Below are the code and all the weights of a small trained network. Each question names an input and a class and asks about switching units off, where a switched-off unit gives its printed mean instead of its output.

import numpy as np


def w(rows, s, z=0):
    codes = np.array(rows[::2]) - 128.0
    scale = np.full(codes.shape[1], s)
    scale[-1] = z or s
    return codes * scale


def norm(h):
    return h / np.sqrt((h * h).mean(-1, keepdims=True) + 1e-5)


def f(y):
    return y / 2 * (1 + np.tanh(0.7978845608 * (y + 0.044715 * y**3)))


def log_softmax(a):
    a = a - a.max(-1, keepdims=True)
    return a - np.log(np.exp(a).sum(-1, keepdims=True))


def net(x, mask):
    res = np.array(x, float).reshape(1, 8) / 4 @ E
    u = 0
    for l in range(2):
        y = f(norm(res) @ A[l][:, :-1].T + A[l][:, -1])
        res = res + np.where(mask[u : u + 9], y, B[l][:, -1]) @ B[l][:, :-1]
        u += 9
    return log_softmax(norm(res)[-1] @ U[:, :-1].T + U[:, -1])


A, B = {}, {}
E = w([
[121,129,127,128],'x0',
[116,129,122,133],'x1',
[94,2,91,102],'x2',
[120,130,126,131],'x3',
[89,129,197,112],'x4',
[133,126,127,124],'x5',
[125,127,126,130],'x6',
[151,103,158,209],'x7',
],0.0098)
A[0] = w([
[113,167,136,136,81],'L0N1',
[110,154,99,54,60],'L0N2',
[180,140,5,165,62],'L0N3',
[160,91,159,218,96],'L0N4',
[116,202,109,159,78],'L0N5',
[100,151,105,58,124],'L0N6',
[203,101,102,164,142],'L0N7',
[115,101,213,142,90],'L0N8',
[102,56,114,106,252],'L0N9',
],0.013,0.0037)
B[0] = w([
[185,89,160,160,139],'L0N1',
[91,146,80,220,177],'L0N2',
[23,140,250,84,196],'L0N3',
[105,192,1,91,200],'L0N4',
[226,90,170,149,177],'L0N5',
[113,158,87,241,191],'L0N6',
[54,156,111,87,173],'L0N7',
[52,160,120,139,180],'L0N8',
[193,169,160,79,254],'L0N9',
],0.0095,0.0066)
A[1] = w([
[93,175,71,104,67],'L1N1',
[129,207,206,52,225],'L1N2',
[88,66,105,123,27],'L1N3',
[19,169,215,117,65],'L1N4',
[203,109,152,81,163],'L1N5',
[99,69,36,113,143],'L1N6',
[100,171,77,108,71],'L1N7',
[105,2,111,88,115],'L1N8',
[137,92,138,243,253],'L1N9',
],0.0098,0.0036)
B[1] = w([
[152,114,71,131,169],'L1N1',
[142,25,80,50,253],'L1N2',
[85,208,171,132,123],'L1N3',
[38,93,126,111,211],'L1N4',
[142,64,96,129,152],'L1N5',
[175,200,101,186,170],'L1N6',
[153,83,102,168,160],'L1N7',
[224,255,236,103,165],'L1N8',
[134,27,53,33,169],'L1N9',
],0.0075,0.0074)
U = w([
[250,198,228,87,123],'0',
[130,92,80,111,220],'1',
[33,127,160,83,80],'2',
[143,95,76,119,182],'3',
[89,250,43,194,3],'4',
],0.011,0.0058)

Each question gives the input, the list of numbers given to net, and the class t.
The units are the neurons (one row each of A and B). Each row of codes is followed by its name. A weight is (code - 128) times the scale printed after its matrix; where a second scale follows, it is the last column's (A, B and U).
mask holds one flag per neuron, layer by layer. A switched-off neuron (its flag False) gives its mean, the last column of its row in B, instead of its output. The means were averaged over made-up inputs and are rounded, as every weight is.
A unit's drop is (log p(t) with every unit on - log p(t) with that unit switched off) / (log p(t) with every unit on - log p(t) with every unit switched off).
The circuit of an input: a set's keep is (log p(t) with only the set's units on - log p(t) with every unit switched off) / (log p(t) with every unit on - log p(t) with every unit switched off). Starting from the 12 units with the biggest drops (on a tie, the unit counted first), units are removed one at a time, each time the one whose removal leaves the highest keep (on an exact tie, the one counted first), for as long as the keep stays at least 0.8.
circuit, biggest first: the units of the circuit, biggest drop first
most important unit: the unit with the biggest drop
k most important neurons: the k neurons with the biggest drops, biggest first
top k neurons in layer l: the k neurons of layer l with the biggest drops, biggest first
input [-3,-7,-6,-3,-7,5,-1,4], class 1: top 3 neurons in layer 0 => L0N7, L0N9, L0N3
input [-2,0,6,-6,3,2,-2,6], class 0: circuit, biggest first => L1N8
input [2,6,7,7,6,-7,1,-2], class 0: circuit, biggest first => L1N8, L0N3, L0N7
input [-6,-6,3,0,-6,6,-2,-8], class 4: 2 most important neurons => L0N2, L0N6
input [-6,4,-5,-8,7,1,5,-1], class 3: circuit, biggest first => L1N2, L1N8
input [1,-2,2,4,4,1,-2,-6], class 4: 3 most important neurons => L0N6, L0N2, L1N2
input [3,8,-4,0,7,8,-5,4], class 1: top 2 neurons in layer 1 => L1N2, L1N9
input [8,0,6,1,-7,-5,-8,2], class 2: top 3 neurons in layer 0 => L0N3, L0N7, L0N5
input [0,1,-7,-8,2,0,8,0], class 3: top 2 neurons in layer 1 => L1N9, L1N8
input [2,-1,6,-1,3,2,1,-3], class 0: circuit, biggest first => L1N8, L0N4
input [-2,5,-5,7,6,1,-5,-8], class 4: circuit, biggest first => L0N6, L0N2
input [8,-2,-5,3,6,3,6,-8], class 4: top 3 neurons in layer 0 => L0N6, L0N2, L0N3
input [-8,6,1,4,-5,-7,-4,-7], class 4: 3 most important neurons => L0N2, L0N6, L1N2
input [6,2,8,-5,8,-8,5,-2], class 0: 3 most important neurons => L1N8, L0N3, L0N7
input [0,-2,-4,6,6,7,-1,4], class 2: most important unit => L0N8
input [1,-6,-4,-6,7,5,0,-1], class 2: top 2 neurons in layer 0 => L0N9, L0N8
input [-7,2,6,-1,-3,-2,4,-8], class 4: circuit, biggest first => L0N6, L1N2, L1N6
input [5,8,-4,1,-1,-2,-7,2], class 1: top 3 neurons in layer 1 => L1N9, L1N8, L1N5
input [0,4,4,3,0,1,5,7], class 4: circuit, biggest first => L0N4, L1N2
input [5,5,5,-5,-5,4,3,-4], class 0: top 2 neurons in layer 0 => L0N8, L0N4
input [5,-1,-2,4,4,8,3,-8], class 4: 2 most important neurons => L1N2, L0N6
input [0,5,0,-5,7,-2,0,8], class 4: most important unit => L0N4
input [5,-6,7,-2,-3,6,-7,7], class 0: 2 most important neurons => L1N8, L0N6
input [-8,2,5,-3,-7,7,7,-4], class 2: 3 most important neurons => L0N3, L0N4, L0N5
input [-4,1,7,3,-6,-7,-3,7], class 0: top 2 neurons in layer 1 => L1N8, L1N4
input [7,-2,-6,-2,8,-5,6,4], class 2: top 2 neurons in layer 0 => L0N9, L0N8
input [-8,-3,1,-4,-1,-5,-6,-8], class 4: top neuron in layer 0 => L0N5
input [-5,0,-1,0,-2,-8,5,-6], class 4: 3 most important neurons => L1N2, L0N2, L0N6
